Below are the code and all the weights of a small trained network. Each question names an input and a class and asks about switching units off, where a switched-off unit gives its printed mean instead of its output.

import numpy as np


def w(rows, s, z=0):
    codes = np.array(rows[::2]) - 128.0
    scale = np.full(codes.shape[1], s)
    scale[-1] = z or s
    return codes * scale


def f(y):
    return np.maximum(y, 0)


def log_softmax(a):
    a = a - a.max(-1, keepdims=True)
    return a - np.log(np.exp(a).sum(-1, keepdims=True))


def net(x, mask):
    res = np.array(x, float).reshape(1, 3) / 4 @ E
    y = f(res @ A[0][:, :-1].T + A[0][:, -1])
    res = res + np.where(mask, y, B[0][:, -1]) @ B[0][:, :-1]
    return log_softmax(res[-1] @ U[:, :-1].T + U[:, -1])


A, B = {}, {}
E = w([
[20,166,125,101,107,131,61,171,160],'x0',
[185,108,137,157,117,111,2,146,92],'x1',
[169,236,48,169,188,124,124,132,181],'x2',
],0.0077)
A[0] = w([
[171,99,136,142,125,118,166,117,113,62],'n1',
[87,159,132,128,102,148,98,93,141,91],'n2',
[112,126,106,119,118,147,110,132,149,98],'n3',
[70,6,178,112,101,133,128,118,104,69],'n4',
[163,107,134,145,137,119,50,118,110,43],'n5',
[160,236,87,142,161,130,113,117,156,74],'n6',
[187,106,135,130,128,127,184,135,113,163],'n7',
[47,134,127,121,135,127,75,155,125,50],'n8',
[42,151,125,128,124,133,109,137,133,160],'n9',
[124,127,143,126,128,127,113,123,127,255],'n10',
[212,92,128,130,141,136,153,121,118,53],'n11',
[93,144,145,129,120,92,123,123,137,102],'n12',
[173,110,138,119,129,142,28,145,131,107],'n13',
[50,143,130,114,143,141,246,126,148,71],'n14',
],0.018,0.0094)
B[0] = w([
[166,186,149,106,134,140,107,94,149,160],'n1',
[143,166,123,116,144,139,131,88,136,158],'n2',
[141,144,143,143,144,129,122,113,129,144],'n3',
[125,205,121,140,163,137,180,223,127,246],'n4',
[116,179,133,153,51,115,104,105,114,178],'n5',
[123,180,142,128,158,137,179,219,118,243],'n6',
[125,89,134,114,173,133,103,99,157,204],'n7',
[144,184,176,132,157,135,95,78,174,179],'n8',
[150,84,144,116,174,136,123,91,165,219],'n9',
[129,5,75,101,142,120,149,131,112,226],'n10',
[117,185,171,132,150,146,106,81,171,178],'n11',
[138,149,134,116,146,143,123,101,116,150],'n12',
[107,135,122,143,51,116,118,106,90,207],'n13',
[115,148,125,159,22,103,80,101,83,244],'n14',
],0.026,0.012)
U = w([
[117,150,121,135,157,132,177,213,121,93],'0',
[106,116,119,155,59,96,99,111,94,77],'1',
[148,120,163,113,180,151,101,79,185,92],'2',
[120,2,71,109,152,113,152,148,116,254],'3',
],0.013,0.0087)

Each question gives the input, the list of numbers given to net, and the class t.
The units are the neurons (one row each of A and B). Each row of codes is followed by its name. A weight is (code - 128) times the scale printed after its matrix; where a second scale follows, it is the last column's (A, B and U).
mask holds one flag per neuron, in row order. A switched-off neuron (its flag False) gives its mean, the last column of its row in B, instead of its output. The means were averaged over made-up inputs and are rounded, as every weight is.
A unit's drop is (log p(t) with every unit on - log p(t) with that unit switched off) / (log p(t) with every unit on - log p(t) with every unit switched off).
The circuit of an input: a set's keep is (log p(t) with only the set's units on - log p(t) with every unit switched off) / (log p(t) with every unit on - log p(t) with every unit switched off). Starting from the 12 units with the biggest drops (on a tie, the unit counted first), units are removed one at a time, each time the one whose removal leaves the highest keep (on an exact tie, the one counted first), for as long as the keep stays at least 0.8.
units of the circuit, in order: the units of the circuit, biggest drop first
unit that matters most: the unit with the biggest drop
top k neurons: the k neurons with the biggest drops, biggest first
drop when u is switched off: that unit's drop, to one decimal
input [-7,6,4], class 2: unit that matters most -> n14
input [6,-7,-5], class 1: top 2 neurons -> (n14, n6)
input [6,3,4], class 2: top 3 neurons -> (n4, n8, n9)
input [-8,-5,-7], class 2: top 3 neurons -> (n7, n6, n11)
input [5,4,-2], class 2: top 3 neurons -> (n14, n8, n9)
input [-5,-6,4], class 1: top 2 neurons -> (n14, n4)
input [-6,7,1], class 1: top 2 neurons -> (n13, n5)
input [-5,-5,1], class 1: top 2 neurons -> (n14, n9)
input [8,8,-8], class 0: top 2 neurons -> (n4, n14)
input [-6,-1,-5], class 2: top 2 neurons -> (n6, n7)
input [2,-4,2], class 1: top 2 neurons -> (n14, n4)
input [-8,0,7], class 2: top 4 neurons -> (n4, n11, n7, n1)
input [-7,6,-1], class 2: top 2 neurons -> (n14, n11)
input [8,-5,4], class 2: units of the circuit, in order -> (n9)
input [-1,1,2], class 3: drop when n4 is switched off -> 0.5
input [2,-1,-2], class 3: drop when n6 is switched off -> 0.2
input [-4,-7,0], class 1: drop when n14 is switched off -> 1.1
